Moves between nodes:
jg ω pr
jg χ dp
jg π cq
tj ω tz
tj χ tt
tj π dp
tr ω mc
tr χ pq
tr π cq
ht ω ht
ht χ ph
ht π qn
lc ω zh
lc χ ns
lc π gg
fp ω tr
fp χ cq
fp π ls
gg ω ns
gg χ lb
gg π mr
ng ω lm
ng χ zh
ng π ns
rd ω td
rd χ mq
rd π hs
qp ω jp
qp χ pj
qp π tr
nj ω lf
nj χ tq
nj π hc
bb ω rh
bb χ pc
bb π gg
jh ω ph
jh χ zs
jh π dp
bq ω bc
bq χ lf
bq π nj
sr ω mn
sr χ lz
sr π ht
ff ω hp
ff χ jg
ff π ph
pf ω ls
pf χ tn
pf π jp
dr ω rd
dr χ pr
dr π jg
tt ω bh
tt χ zq
tt π gd
lz ω nf
lz χ bq
lz π nh
cz ω pg
cz χ dg
cz π jp
dg ω zd
dg χ pg
dg π lf
hh ω lz
hh χ ph
hh π jh
nh ω lh
nh χ ht
nh π bc
hc ω dg
hc χ jb
hc π lh
jp ω cd
jp χ rd
jp π pj
lf ω gq
lf χ zf
lf π tq
pr ω dp
pr χ gb
pr π dz
pg ω mr
pg χ zd
pg π dg
gn ω hh
gn χ jh
gn π ds
sn ω zs
sn χ tj
sn π bh
gb ω gb
gb χ jp
gb π fp
sb ω qn
sb χ dm
sb π mh
bh ω tj
bh χ tn
bh π dp
zd ω nf
zd χ bq
zd π gq
mh ω dm
mh χ hh
mh π gn
nz ω pf
nz χ jp
nz π qp
bc ω ht
bc χ qn
bc π sb
pc ω cl
pc χ ng
pc π lc
tz ω sn
tz χ bh
tz π tt
mc ω gb
mc χ fp
mc π pq
pj ω rd
pj χ hs
pj π dg
pq ω fp
pq χ ls
pq π pf
gz ω hc
gz χ lh
gz π sd
zh ω lc
zh χ gg
zh π td
mr ω ns
mr χ cz
mr π zd
lm ω pq
lm χ lc
lm π zh
dz ω hp
dz χ zq
dz π pr
zq ω qd
zq χ qd
zq π hp
tn ω tt
tn χ gd
tn π qd
lb ω td
lb χ ns
lb π cz
rh ω hs
rh χ cl
rh π pc
ns ω zh
ns χ td
ns π lb
jt ω bc
jt χ sb
jt π qd
zf ω nj
zf χ lb
zf π gz
cd ω nz
cd χ qp
cd π lb
tq ω zf
tq χ pc
tq π jb
jb ω gz
jb χ zh
jb π qb
cq ω pq
cq χ pf
cq π nz
dm ω bn
dm χ ff
dm π jh
gd ω jp
gd χ hp
gd π sn
qd ω pq
qd χ dz
qd π dr
ls ω cq
ls χ nz
ls π cd
bn ω sb
bn χ mh
bn π bn
gq ω bq
gq χ nj
gq π zf
hp ω qd
hp χ jp
hp π dp
sd ω lh
sd χ nf
sd π lz
mn ω jb
mn χ lb
mn π rm
mq ω pj
mq χ rh
mq π bb
td ω gg
td χ mr
td π pg
lh ω jb
lh χ qb
lh π nf
zs ω qd
zs χ tz
zs π lz
dp ω pq
dp χ jg
dp π gb
nf ω qb
nf χ zf
nf π sr
hs ω mq
hs χ bb
hs π cl
ph ω gn
ph χ ds
ph π bc
qb ω sd
qb χ lz
qb π mn
qn ω qd
qn χ bn
qn π nf
ds ω jh
ds χ sn
ds π tz
rm ω nh
rm χ bc
rm π jt
cl ω bb
cl χ lc
cl π ng

The rows follow the links: the fewer symbols apart two nodes are, the more alike their rows tend to be.

Each row is also shifted at random along 3 hidden directions that mean nothing.

Each row, then its node:
[-315, -76, 10, 66, 30, 38, 37, 26, 14, 56, -86, 35, -92, -43, -45, 27, -20, -54, -6, -72, 67, -123, 169, 48, -52, -65, 27, -8, -45, -57, -35, -17, 2, 13, 75, 17, 51, 3, -67, 60, 72, 9, 94, -28, 69]; node mh
[219, 128, 194, 45, -148, -75, 124, -120, 52, 9, -62, -17, 86, -24, -69, 23, 17, 32, -28, 161, 13, -66, -9, 11, 41, 24, 49, 22, -24, -56, -36, -61, -40, -120, 80, 68, -72, -57, -38, -60, -7, 99, -50, 5, -2]; node dg
[346, 30, 21, -38, -36, -34, 55, 51, -19, 15, 115, -59, 4, -105, 51, -67, -45, 50, 19, 65, -1, 76, -159, -66, 130, 34, -5, 101, 42, 114, -29, 36, 45, 12, -75, -84, 37, -74, 25, 57, -17, 15, 71, -27, -44]; node lh
[325, 120, -82, 7, -16, -5, -23, -73, -2, 69, 8, 26, 2, 20, -30, -38, 145, -95, 38, 22, -3, 84, 90, 6, 21, -79, 22, -62, 40, -14, -1, 78, -74, -37, 36, -4, 147, 30, -25, -1, -67, -82, 38, -13, -14]; node cl
[-242, 85, -49, -97, 67, -132, -97, -52, 38, 29, -128, -28, 62, 91, -65, 4, 207, 55, 92, -55, -69, 65, 172, 82, 201, -126, 10, 51, 61, -56, 75, -78, -27, -82, 178, -14, 34, -103, -80, -23, 51, -52, -108, 15, -107]; node dr
[-99, -39, -11, -87, -20, 75, -55, 50, -52, -11, 10, 66, 13, 111, 90, 36, 9, 173, -107, 16, -43, 66, -53, -41, -12, -45, 65, -69, 114, -72, 17, 89, 10, -35, -20, -39, -28, 130, -16, -77, 41, -48, -87, 118, 16]; node hp
[125, 59, -3, 117, 36, 60, -121, -76, -56, -15, 3, -63, 15, -60, -1, 22, 56, -121, 18, 14, -5, 10, 2, -47, -127, 69, 1, -170, -11, 32, -43, 139, -48, 29, -9, 72, 178, -82, -95, -20, -112, 99, 10, 39, -32]; node lm
[26, -23, -27, -103, 36, -24, -83, 38, -43, 7, -14, 20, 26, 112, 59, -7, 65, 188, -20, -32, -64, 37, 2, -5, 77, -61, 20, 17, 95, -45, 51, -9, -11, -40, 21, -48, -69, 59, -37, -54, 53, -28, -137, 65, -40]; node pr
[294, -71, 7, 3, -58, 86, 114, 53, -23, 106, -50, 8, -186, -29, 28, 34, -44, 152, -98, -88, 81, -135, 37, 64, -42, -129, 13, 0, 15, -48, -39, -15, 13, -21, 1, -23, -20, 66, -51, 52, 48, -23, 173, -8, 13]; node ph
[6, 98, -61, -149, -14, -14, -19, -98, 51, -79, -139, -151, -48, 78, -43, 134, 129, 163, -20, -181, -82, 31, -43, 129, 120, -121, -102, 71, 35, -28, 126, -164, 67, -30, 58, 42, -84, -108, 30, 35, -28, -57, 57, 67, -175]; node tt
[-82, 102, 83, -44, -6, -21, -133, -66, -62, 17, -120, -100, 72, 6, 5, 74, 181, 169, -14, 34, -68, 63, 49, -5, 130, -56, 97, -101, 158, -59, -3, 83, -3, -97, 150, 10, 159, -141, -216, -77, 18, 119, -96, 138, -138]; node dp
[-386, -43, -118, -41, 127, -94, 2, 70, 61, 0, -42, -121, -65, -116, -47, -29, 4, -99, 163, -171, 7, 12, 36, 77, 160, -31, -126, 181, -76, 112, 66, -146, 96, 103, 26, -40, 43, -196, 53, 167, 20, -52, 137, -131, -96]; node nh
[-146, -107, 35, 81, -32, 132, 59, 74, -42, 84, -18, 68, -99, -65, 26, 23, -75, 3, -93, -9, 95, -89, 67, -22, -100, -35, 84, -86, 24, -44, -85, 98, 12, 11, -7, -15, 102, 81, -74, 26, 70, 12, 132, 32, 119]; node hh
[-118, 42, -53, -107, -25, 65, 6, -47, 20, -55, -88, -105, -81, 30, 4, 118, 76, 121, -61, -134, -33, 37, -60, 77, 78, -102, -46, 32, 52, -27, 75, -54, 79, -2, 38, 14, 1, -72, 3, 48, -8, -56, 127, 75, -119]; node zs
[-198, 99, 51, -46, -73, 87, -68, -93, -37, -41, -60, -84, 40, 3, 18, 102, 116, 78, -84, 31, -60, 103, -56, -34, 37, -26, 62, -110, 128, -32, 6, 104, 40, -58, 56, 30, 140, -70, -98, -39, -35, 48, 10, 159, -77]; node tj
[-135, 84, 72, -6, -99, -89, 100, -49, 71, -34, 49, 31, 117, -38, -49, -59, -8, -110, 28, 172, -15, 83, -41, -47, 98, 65, 31, 74, -5, 24, 5, -22, 14, -25, 21, -21, -7, -21, 78, -3, 20, -21, -22, -20, 56]; node tq
[-60, -30, 30, 61, 36, -4, 38, 53, 6, 118, -76, -22, -95, -119, -32, -27, 18, -2, 33, -28, 70, -82, 139, 30, 80, -78, 44, 51, 8, 15, -52, 11, 8, -10, 97, -44, 126, -109, -131, 97, 87, 52, 135, -56, 0]; node qn
[-3, -70, -106, -132, -58, 154, 48, 30, -14, -98, 43, 23, -93, 125, 88, 103, -90, 150, -161, -126, -27, 33, -178, 22, -107, -30, -64, -16, 38, -40, 82, -34, 87, 38, -158, -2, -165, 188, 165, -3, -15, -138, 74, 83, 18]; node tz
[-30, 87, -46, -30, 11, -122, -8, -61, 59, 41, -47, 70, 82, 87, -85, -58, 126, -75, 78, 37, -27, 46, 170, 44, 97, -72, 17, 36, 1, -55, 28, -68, -63, -67, 113, 2, 7, 12, 7, -26, 26, -87, -112, -47, 14]; node pj
[-294, 79, 126, 87, -27, -58, 19, -136, 63, -70, -101, -49, 84, -14, -115, 64, 31, -99, 33, 49, -6, -91, 52, 49, -44, 67, -4, -26, -99, -42, -18, -87, -25, -33, 93, 133, -35, -121, -31, -41, -40, 112, -59, -4, -33]; node cz
[-102, -109, -25, 35, 20, 53, 86, 65, 3, 71, -62, 66, -138, -6, -12, 17, -66, 17, -43, -105, 80, -142, 118, 75, -79, -82, -13, 18, -63, -43, -17, -75, 6, 16, 8, 5, -47, 81, -7, 60, 75, -50, 104, -47, 72]; node dm
[114, -69, -62, -36, 40, 2, 43, 112, -3, 4, 78, -56, -63, -93, 39, -40, -89, -5, 35, -58, 17, 41, -102, -18, 79, 16, -63, 130, -9, 116, 15, -15, 80, 79, -93, -85, -5, -58, 78, 106, 9, -40, 139, -67, -25]; node sr
[131, 71, 52, 0, -13, -47, -9, 16, -24, 29, 59, -98, 43, -159, 13, -53, 30, -10, 58, 91, -7, 107, -91, -73, 159, 44, 36, 60, 71, 122, -30, 85, 44, 2, 1, -66, 153, -171, -59, 48, -20, 86, 69, 5, -69]; node qb
[352, 27, 12, -135, -60, 1, -28, 16, -50, 36, -29, 1, 5, 103, 60, 23, 89, 265, -76, 4, -48, 61, -46, 4, 116, -98, 45, 7, 148, -59, 32, 21, 5, -85, 24, -46, -45, 50, -62, -62, 52, -39, -73, 87, -65]; node dz

Start, symbols taken left to right, then the node you end at.
Answers are names.
[-312, 62, -57, -129, 41, -29, -82, -79, 18, -104, -124, -141, 5, 83, -38, 100, 133, 100, 7, -146, -105, 57, -14, 109, 97, -61, -76, 44, 41, -19, 129, -125, 68, -2, 76, 50, -32, -126, -2, 12, -13, -26, -27, 83, -157]
ω χ: zq
[176, 36, 79, 75, -58, 27, 76, -97, 33, -59, -37, -19, -17, 17, -47, 82, -54, -23, -44, 4, 15, -112, -49, 43, -141, 49, -46, -36, -104, -40, -8, -86, -37, -12, -24, 108, -133, 12, 49, -30, -66, 53, 6, 0, 6]
π χ χ: lf
[-128, 34, 58, 113, 7, 29, -31, -110, 19, -87, -23, -62, 42, -44, -59, 59, -42, -151, 20, 19, -1, -55, -21, 3, -138, 113, -32, -96, -99, 7, -18, -3, -11, 31, -13, 117, 7, -66, -6, -25, -93, 110, -10, 5, -2]
χ π χ: ns
[-211, -12, -1, -29, 16, -59, 21, 47, 30, -16, 67, -63, 30, -122, -9, -53, -46, -71, 77, 30, -2, 67, -75, -41, 126, 61, -33, 130, -19, 113, 14, -17, 82, 62, -21, -58, 36, -128, 54, 95, 6, 5, 82, -62, -14]
χ π: gz
[218, 85, 19, -117, -72, 42, -31, -66, -12, -47, -56, -63, -10, 80, 24, 98, 94, 223, -96, -35, -71, 59, -83, 29, 68, -70, 6, -27, 111, -54, 69, -24, 29, -65, 27, 15, -42, -10, -34, -45, -7, -17, -11, 119, -104]
ω χ ω: td
[-365, -79, -38, 48, 89, 18, -43, 96, -21, 44, 47, -13, -38, -137, 10, -60, -45, -123, 76, -13, 39, 33, 23, -48, 50, 24, 8, 36, -13, 103, -45, 89, 49, 89, -17, -69, 163, -97, -32, 98, 31, 25, 121, -58, 22]
χ ω: ht
[17, -4, -71, 98, 12, 124, -65, -30, -48, -30, 87, 60, 3, -5, 29, 5, -23, -198, -30, 22, 10, 59, -24, -82, -216, 86, 9, -199, -22, 4, -41, 176, -44, 64, -97, 43, 149, 104, 37, -28, -109, -15, 28, 40, 92]
χ χ ω: ns
[-46, 12, -9, -13, -15, -24, -2, 37, 8, -43, 111, -51, 44, -101, 15, -55, -59, -86, 62, 62, -20, 101, -139, -82, 59, 102, -27, 66, 8, 130, 0, 43, 61, 65, -81, -52, 65, -69, 79, 59, -40, 14, 47, -27, -6]
π χ: lz
[-81, -71, 8, 35, -17, 96, 64, 21, -7, 53, -72, 23, -133, -8, 8, 57, -33, 57, -90, -71, 80, -104, 73, 41, -83, -83, 9, -43, -12, -63, -33, 15, 8, -3, 5, 12, 8, 62, -46, 34, 50, -14, 143, 13, 39]
π π: tz
[-250, 55, 20, -28, 12, -84, -4, 0, 42, -32, 66, -78, 82, -111, -29, -54, 12, -98, 101, 78, -31, 111, -78, -40, 151, 80, -16, 104, 11, 111, 13, 0, 52, 30, 0, -47, 91, -163, 20, 64, -22, 36, 30, -34, -48]
ω ω: dg
[249, 80, -117, -50, -15, -38, 18, -40, 31, 65, 12, 73, -23, 69, -33, -55, 114, -66, 40, -15, -9, 84, 97, 30, 45, -101, -15, -2, 21, -25, 29, 3, -71, -35, 34, -14, 57, 72, 43, 17, -32, -147, 22, -35, 9]
π ω χ χ: ns
[59, 108, 130, 50, -71, -78, 83, -136, 80, -30, -121, -69, 51, -7, -120, 68, 25, -10, 12, 32, 5, -110, 35, 80, 10, 19, -34, 37, -99, -48, 10, -162, -27, -68, 87, 121, -115, -104, -17, -22, -24, 89, -17, -13, -60]
π π: lf
[231, 91, -74, -8, -23, -5, -2, -58, 12, 59, 23, 77, 12, 51, -24, -53, 118, -105, 26, 44, -3, 100, 97, -7, 15, -80, 43, -64, 47, -29, -2, 76, -74, -30, 41, -8, 118, 72, -5, -11, -41, -97, 17, -6, 44]
ω ω: hs
[285, -136, -49, -5, 1, 35, 137, 155, -6, 104, 27, 35, -162, -58, 60, -37, -133, 72, -31, -90, 98, -110, -14, 33, 1, -75, -35, 111, -34, 33, -28, -43, 49, 41, -79, -90, -57, 74, 50, 105, 70, -73, 162, -91, 55]
π ω: qn
[408, 30, 34, 69, -58, 55, 65, -92, 10, -45, -4, -42, -30, 12, -17, 67, -56, -3, -57, -15, 22, -108, -70, 44, -170, 32, -59, -76, -90, -32, -9, -51, -45, -7, -60, 116, -99, 47, 40, -43, -97, 39, 23, 1, -4]
π ω χ: cz
[-159, 39, -116, -23, 29, -38, -26, -33, 46, 24, 8, 100, 37, 78, -49, -68, 104, -161, 68, 2, -15, 102, 149, 3, 29, -64, 9, -18, 5, -17, 36, 21, -48, -12, 61, -20, 82, 83, 52, 6, 1, -145, -27, -29, 62]
χ π π χ: cz
